Below is a small trained network, with its code and all its weights. Each question gives an input and a target symbol and asks what happens when units are switched off, that is, made to give their printed mean instead of their output.

import numpy as np


def w(rows, s, z=0):
    codes = np.array(rows[::2]) - 128.0
    scale = np.full(codes.shape[1], s)
    scale[-1] = z or s
    return codes * scale


def softmax(a):
    e = np.exp(a - a.max(-1, keepdims=True))
    return e / e.sum(-1, keepdims=True)


def log_softmax(a):
    a = a - a.max(-1, keepdims=True)
    return a - np.log(np.exp(a).sum(-1, keepdims=True))


def net(x, mask):
    ids = ['βγδεζθξστψω'.index(c) for c in x.split()]
    T = len(ids)
    res = E[ids] + P[:T]
    u = 0
    for l in range(3):
        r = res
        for j in range(2):
            rows = slice(4 * j, 4 * j + 4)
            q, k, v = (r @ M[l][rows].T for M in (Q, K, V))
            z = softmax(np.where(np.tri(T) > 0, q @ k.T / 4**0.5, -1e9)) @ v
            o = O[l][rows]
            res = res + np.where(mask[u + j], z, o[:, -1]) @ o[:, :-1]
        u += 2
    return log_softmax(res[-1] @ U[:, :-1].T + U[:, -1])


Q, K, V, O = {}, {}, {}, {}
E = w([
[102,2,75],'β',
[147,130,177],'γ',
[195,120,27],'δ',
[116,90,202],'ε',
[127,191,205],'ζ',
[126,154,203],'θ',
[135,23,79],'ξ',
[120,128,205],'σ',
[123,98,119],'τ',
[133,108,159],'ψ',
[137,128,174],'ω',
],0.014)
P = w([
[236,143,197],'0',
[71,93,179],'1',
[89,167,130],'2',
[230,184,102],'3',
[114,35,193],'4',
[96,167,116],'5',
[222,169,97],'6',
[123,7,220],'7',
[106,144,93],'8',
],0.014)
Q[0] = w([
[77,140,168],'0.h0',
[183,99,112],'0.h0',
[148,136,108],'0.h0',
[92,132,154],'0.h0',
[39,118,141],'0.h1',
[69,131,144],'0.h1',
[128,169,153],'0.h1',
[6,107,106],'0.h1',
],0.014)
K[0] = w([
[45,186,35],'0.h0',
[213,56,150],'0.h0',
[233,151,148],'0.h0',
[110,123,254],'0.h0',
[80,217,214],'0.h1',
[44,105,145],'0.h1',
[157,246,19],'0.h1',
[6,234,229],'0.h1',
],0.01)
V[0] = w([
[178,130,175],'0.h0',
[14,167,159],'0.h0',
[110,58,148],'0.h0',
[249,93,255],'0.h0',
[176,185,39],'0.h1',
[78,114,132],'0.h1',
[94,174,75],'0.h1',
[232,37,105],'0.h1',
],0.0086)
O[0] = w([
[202,175,145,172],'0.h0',
[81,127,158,112],'0.h0',
[41,126,92,149],'0.h0',
[219,145,55,250],'0.h0',
[113,216,188,77],'0.h1',
[148,190,153,119],'0.h1',
[36,254,131,79],'0.h1',
[190,245,144,155],'0.h1',
],0.0049,0.011)
Q[1] = w([
[183,65,216],'1.h0',
[158,173,193],'1.h0',
[88,175,175],'1.h0',
[70,142,130],'1.h0',
[146,108,166],'1.h1',
[225,70,123],'1.h1',
[71,78,115],'1.h1',
[203,119,254],'1.h1',
],0.01)
K[1] = w([
[225,63,148],'1.h0',
[189,194,201],'1.h0',
[97,178,254],'1.h0',
[120,108,148],'1.h0',
[87,47,253],'1.h1',
[100,78,232],'1.h1',
[122,87,122],'1.h1',
[59,100,131],'1.h1',
],0.0075)
V[1] = w([
[167,158,9],'1.h0',
[218,182,71],'1.h0',
[125,128,88],'1.h0',
[186,99,47],'1.h0',
[161,95,170],'1.h1',
[175,226,77],'1.h1',
[184,169,28],'1.h1',
[160,140,86],'1.h1',
],0.011)
O[1] = w([
[142,76,163,195],'1.h0',
[252,40,240,253],'1.h0',
[154,125,88,129],'1.h0',
[181,151,148,227],'1.h0',
[43,74,106,174],'1.h1',
[235,51,170,92],'1.h1',
[146,42,58,119],'1.h1',
[233,37,99,132],'1.h1',
],0.0045,0.02)
Q[2] = w([
[162,223,175],'2.h0',
[135,234,150],'2.h0',
[187,235,248],'2.h0',
[153,131,200],'2.h0',
[40,2,160],'2.h1',
[64,78,54],'2.h1',
[149,102,192],'2.h1',
[26,191,176],'2.h1',
],0.0079)
K[2] = w([
[98,6,72],'2.h0',
[43,97,131],'2.h0',
[94,103,189],'2.h0',
[125,160,109],'2.h0',
[43,128,170],'2.h1',
[79,149,147],'2.h1',
[137,62,190],'2.h1',
[192,163,80],'2.h1',
],0.012)
V[2] = w([
[169,200,128],'2.h0',
[56,104,183],'2.h0',
[103,127,249],'2.h0',
[118,108,97],'2.h0',
[97,101,117],'2.h1',
[218,111,75],'2.h1',
[158,142,117],'2.h1',
[95,27,168],'2.h1',
],0.011)
O[2] = w([
[137,215,68,139],'2.h0',
[94,67,96,67],'2.h0',
[127,49,149,186],'2.h0',
[145,21,133,102],'2.h0',
[52,144,184,99],'2.h1',
[70,99,43,253],'2.h1',
[149,31,33,152],'2.h1',
[108,254,110,231],'2.h1',
],0.0067,0.027)
U = w([
[155,114,82,146],'β',
[109,150,70,226],'γ',
[175,167,133,86],'δ',
[89,117,184,75],'ε',
[6,166,77,56],'ζ',
[73,65,137,132],'θ',
[131,172,103,152],'ξ',
[112,70,179,109],'σ',
[154,125,156,106],'τ',
[98,169,177,4],'ψ',
[159,101,166,113],'ω',
],0.012)

Each question gives the input, a string of symbols that net reads in full, and the target symbol t.
The units are the heads (4 rows each of Q, K, V and O). Each row of codes is followed by its name. A weight is (code - 128) times the scale printed after its matrix; where a second scale follows, it is the last column's (O and U).
mask holds one flag per head, layer by layer. A switched-off head (its flag False) gives its mean, the last column of its rows in O, instead of its output. The means were averaged over made-up inputs and are rounded, as every weight is.
A unit's drop is (log p(t) with every unit on - log p(t) with that unit switched off) / (log p(t) with every unit on - log p(t) with every unit switched off).
The circuit of an input: a set's keep is (log p(t) with only the set's units on - log p(t) with every unit switched off) / (log p(t) with every unit on - log p(t) with every unit switched off). Starting from all 6 units, units are removed one at a time, each time the one whose removal leaves the highest keep (on an exact tie, the one counted first), for as long as the keep stays at least 0.8.
units of the circuit, in order: the units of the circuit, biggest drop first
most important unit: the unit with the biggest drop
heads that matter: for each layer, one digit per head in row order, 1 if its drop is at least 0.15 and else 0, layers parted by /
input σ ζ δ σ ω σ ζ ξ, target γ: heads that matter : 01 / 10 / 10
input ζ ζ γ ε β, target ζ: most important unit : 1.h0
input ψ θ β β ζ γ ψ ξ, target γ: units of the circuit, in order : 0.h1, 1.h0
input ζ ε θ δ β σ ε β ζ, target δ: units of the circuit, in order : 1.h1, 2.h1
input δ ω ζ, target δ: units of the circuit, in order : 0.h1, 1.h1, 2.h1, 2.h0
input γ β γ δ σ τ, target δ: heads that matter : 00 / 01 / 11
input ψ ξ β γ, target β: units of the circuit, in order : 2.h1, 0.h0, 1.h0
input ζ ω δ β ζ ψ γ β, target ζ: units of the circuit, in order : 0.h1, 1.h0, 1.h1
input δ τ θ β γ ε β ψ, target δ: units of the circuit, in order : 2.h0, 2.h1, 0.h0
input ψ β ζ γ, target β: heads that matter : 10 / 00 / 11
input θ ψ ε ψ θ ζ ω ζ, target θ: units of the circuit, in order : 1.h1, 2.h0, 0.h0
input ε ε ψ δ δ σ ζ β ξ, target ξ: units of the circuit, in order : 2.h1, 2.h0
input γ θ ω ζ, target β: heads that matter : 10 / 10 / 11
input β ζ ψ θ δ ε, target δ: units of the circuit, in order : 2.h1, 0.h1, 2.h0
input σ σ ω γ ψ, target δ: units of the circuit, in order : 2.h1, 0.h0, 2.h0
input γ ψ ζ γ γ γ ω, target β: heads that matter : 10 / 11 / 11
input ζ β ζ γ θ ζ γ θ, target σ: units of the circuit, in order : 1.h1, 2.h0, 0.h0, 1.h0
input θ θ σ δ ζ, target θ: units of the circuit, in order : 1.h1, 2.h0, 0.h0, 2.h1
input ζ τ θ γ τ, target ξ: units of the circuit, in order : 2.h0, 0.h0, 1.h1
input τ γ σ ζ, target β: units of the circuit, in order : 2.h1, 0.h0
input γ τ γ ψ τ ε ξ θ β, target ξ: units of the circuit, in order : 2.h1, 2.h0, 0.h0
input σ γ ζ ξ σ ξ ω ε β, target ξ: heads that matter : 01 / 01 / 11
input ζ ζ ε γ τ, target ξ: most important unit : 2.h1
input ψ γ β θ, target β: heads that matter : 10 / 00 / 11
input ζ τ δ, target δ: heads that matter : 10 / 01 / 11
input ζ ζ θ, target θ: most important unit : 2.h0
input ε δ τ β ψ ω, target δ: most important unit : 1.h1
input ζ γ θ τ θ, target σ: heads that matter : 10 / 01 / 10
input θ δ ζ ε τ ζ τ σ, target ε: heads that matter : 01 / 01 / 01
